Below are the code and all the weights of a small trained network. Each question names an input and a target symbol and asks about switching units off, where a switched-off unit gives its printed mean instead of its output.

import numpy as np


def w(rows, s, z=0):
    codes = np.array(rows[::2]) - 128.0
    scale = np.full(codes.shape[1], s)
    scale[-1] = z or s
    return codes * scale


def norm(h):
    return h / np.sqrt((h * h).mean(-1, keepdims=True) + 1e-5)


def f(y):
    return np.maximum(y, 0)


def softmax(a):
    e = np.exp(a - a.max(-1, keepdims=True))
    return e / e.sum(-1, keepdims=True)


def log_softmax(a):
    a = a - a.max(-1, keepdims=True)
    return a - np.log(np.exp(a).sum(-1, keepdims=True))


def net(x, mask):
    ids = ['ΓΞΦΨβεζθπτ'.index(c) for c in x.split()]
    T = len(ids)
    res = E[ids] + P[:T]
    u = 0
    for l in range(2):
        r = norm(res)
        for j in range(2):
            rows = slice(2 * j, 2 * j + 2)
            q, k, v = (r @ M[l][rows].T for M in (Q, K, V))
            z = softmax(np.where(np.tri(T) > 0, q @ k.T / 2**0.5, -1e9)) @ v
            o = O[l][rows]
            res = res + np.where(mask[u + j], z, o[:, -1]) @ o[:, :-1]
        u += 2
        y = f(norm(res) @ A[l][:, :-1].T + A[l][:, -1])
        res = res + np.where(mask[u : u + 4], y, B[l][:, -1]) @ B[l][:, :-1]
        u += 4
    return log_softmax(norm(res)[-1] @ U[:, :-1].T + U[:, -1])


Q, K, V, O, A, B = {}, {}, {}, {}, {}, {}
E = w([
[125,140,150,117,117,61],'Γ',
[131,166,73,181,94,81],'Ξ',
[177,107,48,109,140,130],'Φ',
[106,125,86,105,148,30],'Ψ',
[76,139,90,107,111,49],'β',
[129,124,125,183,72,136],'ε',
[116,199,94,145,107,183],'ζ',
[155,146,180,171,141,118],'θ',
[145,99,170,5,139,82],'π',
[108,77,113,174,143,84],'τ',
],0.015)
P = w([
[254,200,135,151,58,75],'0',
[251,169,141,154,54,83],'1',
[228,161,126,166,46,99],'2',
[210,152,135,158,61,111],'3',
[198,151,143,154,79,124],'4',
[185,148,145,150,89,135],'5',
[173,144,151,148,100,150],'6',
[160,136,158,147,102,166],'7',
[154,130,166,153,115,181],'8',
[162,128,186,149,121,180],'9',
[190,149,212,125,118,135],'10',
],0.0054)
Q[0] = w([
[141,161,115,150,84,77],'L0H0',
[189,122,103,178,97,116],'L0H0',
[115,98,100,144,175,248],'L0H1',
[120,81,141,80,179,156],'L0H1',
],0.013)
K[0] = w([
[55,65,130,174,163,196],'L0H0',
[173,24,76,120,185,172],'L0H0',
[254,151,73,135,111,65],'L0H1',
[162,207,34,72,60,100],'L0H1',
],0.0076)
V[0] = w([
[123,148,248,190,123,40],'L0H0',
[104,71,112,220,177,162],'L0H0',
[61,124,79,50,18,143],'L0H1',
[159,176,107,114,162,255],'L0H1',
],0.0054)
O[0] = w([
[7,112,121,168,168,199,197],'L0H0',
[147,18,104,158,64,161,99],'L0H0',
[132,110,120,1,48,48,106],'L0H1',
[51,180,102,215,9,71,1],'L0H1',
],0.0063,0.0049)
A[0] = w([
[104,3,56,155,141,149,3],'L0N0',
[132,105,12,146,137,74,151],'L0N1',
[194,169,72,123,9,225,181],'L0N2',
[225,76,176,190,39,162,157],'L0N3',
],0.0053,0.0026)
B[0] = w([
[97,34,163,162,159,134,177],'L0N0',
[159,101,179,193,106,91,217],'L0N1',
[196,201,155,3,200,169,253],'L0N2',
[107,86,73,133,67,96,248],'L0N3',
],0.0078,0.003)
Q[1] = w([
[70,101,36,61,59,39],'L1H0',
[186,104,150,30,212,42],'L1H0',
[93,145,215,3,189,89],'L1H1',
[171,51,139,115,124,171],'L1H1',
],0.0062)
K[1] = w([
[124,235,74,49,126,184],'L1H0',
[73,3,102,15,70,182],'L1H0',
[121,130,122,239,125,131],'L1H1',
[140,111,156,86,76,219],'L1H1',
],0.0067)
V[1] = w([
[156,33,48,142,48,61],'L1H0',
[100,158,3,178,108,90],'L1H0',
[115,99,140,170,120,164],'L1H1',
[122,101,196,88,106,191],'L1H1',
],0.0056)
O[1] = w([
[128,132,173,163,212,41,74],'L1H0',
[120,42,253,32,135,203,6],'L1H0',
[175,192,96,76,139,2,14],'L1H1',
[87,92,157,72,77,116,40],'L1H1',
],0.0051,0.002)
A[1] = w([
[127,92,209,175,123,67,90],'L1N0',
[117,141,86,10,112,95,49],'L1N1',
[154,145,203,156,60,232,7],'L1N2',
[174,1,87,178,139,117,181],'L1N3',
],0.0075,0.0013)
B[1] = w([
[80,112,22,95,115,170,221],'L1N0',
[41,88,205,109,129,113,220],'L1N1',
[65,78,23,176,255,57,189],'L1N2',
[137,96,233,136,78,251,253],'L1N3',
],0.0069,0.0043)
U = w([
[125,198,124,92,130,194,201],'Γ',
[192,153,129,171,133,104,109],'Ξ',
[248,90,118,88,104,123,233],'Φ',
[163,109,141,125,196,108,67],'Ψ',
[104,101,206,58,170,94,90],'β',
[112,60,23,70,141,112,3],'ε',
[117,140,121,136,32,113,217],'ζ',
[114,124,69,234,163,131,83],'θ',
[122,144,132,156,145,80,141],'π',
[144,71,181,147,115,197,219],'τ',
],0.011,0.0023)

Each question gives the input, a string of symbols that net reads in full, and the target symbol t.
The units are the heads (2 rows each of Q, K, V and O) and the neurons (one row each of A and B). Each row of codes is followed by its name. A weight is (code - 128) times the scale printed after its matrix; where a second scale follows, it is the last column's (O, A, B and U).
mask holds one flag per unit, layer by layer, with each layer's heads first. A switched-off unit (its flag False) gives its mean, the last column of its rows in O or B, instead of its output. The means were averaged over made-up inputs and are rounded, as every weight is.
A unit's drop is (log p(t) with every unit on - log p(t) with that unit switched off) / (log p(t) with every unit on - log p(t) with every unit switched off).
The circuit of an input: a set's keep is (log p(t) with only the set's units on - log p(t) with every unit switched off) / (log p(t) with every unit on - log p(t) with every unit switched off). Starting from all 12 units, units are removed one at a time, each time the one whose removal leaves the highest keep (on an exact tie, the one counted first), for as long as the keep stays at least 0.8.
circuit, biggest first: the units of the circuit, biggest drop first
unit that matters most: the unit with the biggest drop
k most important neurons: the k neurons with the biggest drops, biggest first
k most important neurons of layer l: the k neurons of layer l with the biggest drops, biggest first
heads that matter: for each layer, one digit per head in row order, 1 if its drop is at least 0.15 and else 0, layers parted by /
drop of u: that unit's drop, to one decimal
input τ Ξ Γ ζ Ψ Ξ ζ ε Ξ ζ Ψ, target ζ: circuit, biggest first => [L0H1]
input β β τ β β, target τ: 4 most important neurons => [L1N3; L0N2; L0N1; L1N2]
input Γ Γ Γ Γ Φ Γ, target Φ: heads that matter => 10 / 00
input Γ Γ Γ Γ, target Γ: circuit, biggest first => [L0H0; L1H0]
input β Γ β β Γ ζ ζ τ θ Ξ Ψ, target θ: heads that matter => 01 / 00
input Γ β Γ ε, target ε: circuit, biggest first => [L0N2; L1N2; L0N3]
input Ξ ε π Ξ, target Ξ: circuit, biggest first => [L0N2; L0N1]
input θ β Γ β Ξ Γ β Ψ, target β: circuit, biggest first => [L1N1; L1N2]
input ε ζ β ζ Γ β β Ψ, target β: 2 most important neurons of layer 1 => [L1N1; L1N2]
input Γ Γ β Γ Γ ε Γ, target ε: circuit, biggest first => [L0N2; L1N0]
input Γ Ξ Γ Γ Φ β β, target β: circuit, biggest first => [L0H1; L1N1]
input Γ Γ Φ Γ Γ ζ θ β Γ, target θ: 2 most important neurons => [L0N2; L1N3]
input θ ε Γ β Ξ ζ ε, target θ: 2 most important neurons of layer 1 => [L1N2; L1N0]
input ε Γ Φ Γ β π τ Ψ, target τ: unit that matters most => L0H0
input ε Γ τ θ Γ Γ τ Φ Ψ, target τ: circuit, biggest first => [L1N3; L0H0]
input τ θ ε β Γ ε Γ ε Ξ ε Γ, target ε: 2 most important neurons of layer 1 => [L1N0; L1N3]
input Φ θ Γ, target θ: 2 most important neurons => [L0N2; L1N0]
input θ β θ Γ Ψ Γ Φ ε, target Φ: 3 most important neurons => [L0N2; L0N3; L1N0]
input β τ ζ β Φ ζ β, target ζ: 2 most important neurons of layer 0 => [L0N2; L0N1]
input β ε Γ ζ Γ β Φ Φ Φ, target Φ: unit that matters most => L0H0
input Φ τ ζ ζ ζ Ψ, target ζ: drop of L1N1 => 0.0
input Γ ε Ψ Γ ε ε ε τ Γ Γ, target τ: drop of L0H1 => 0.6
input ε β θ, target θ: drop of L1N2 => 0.3
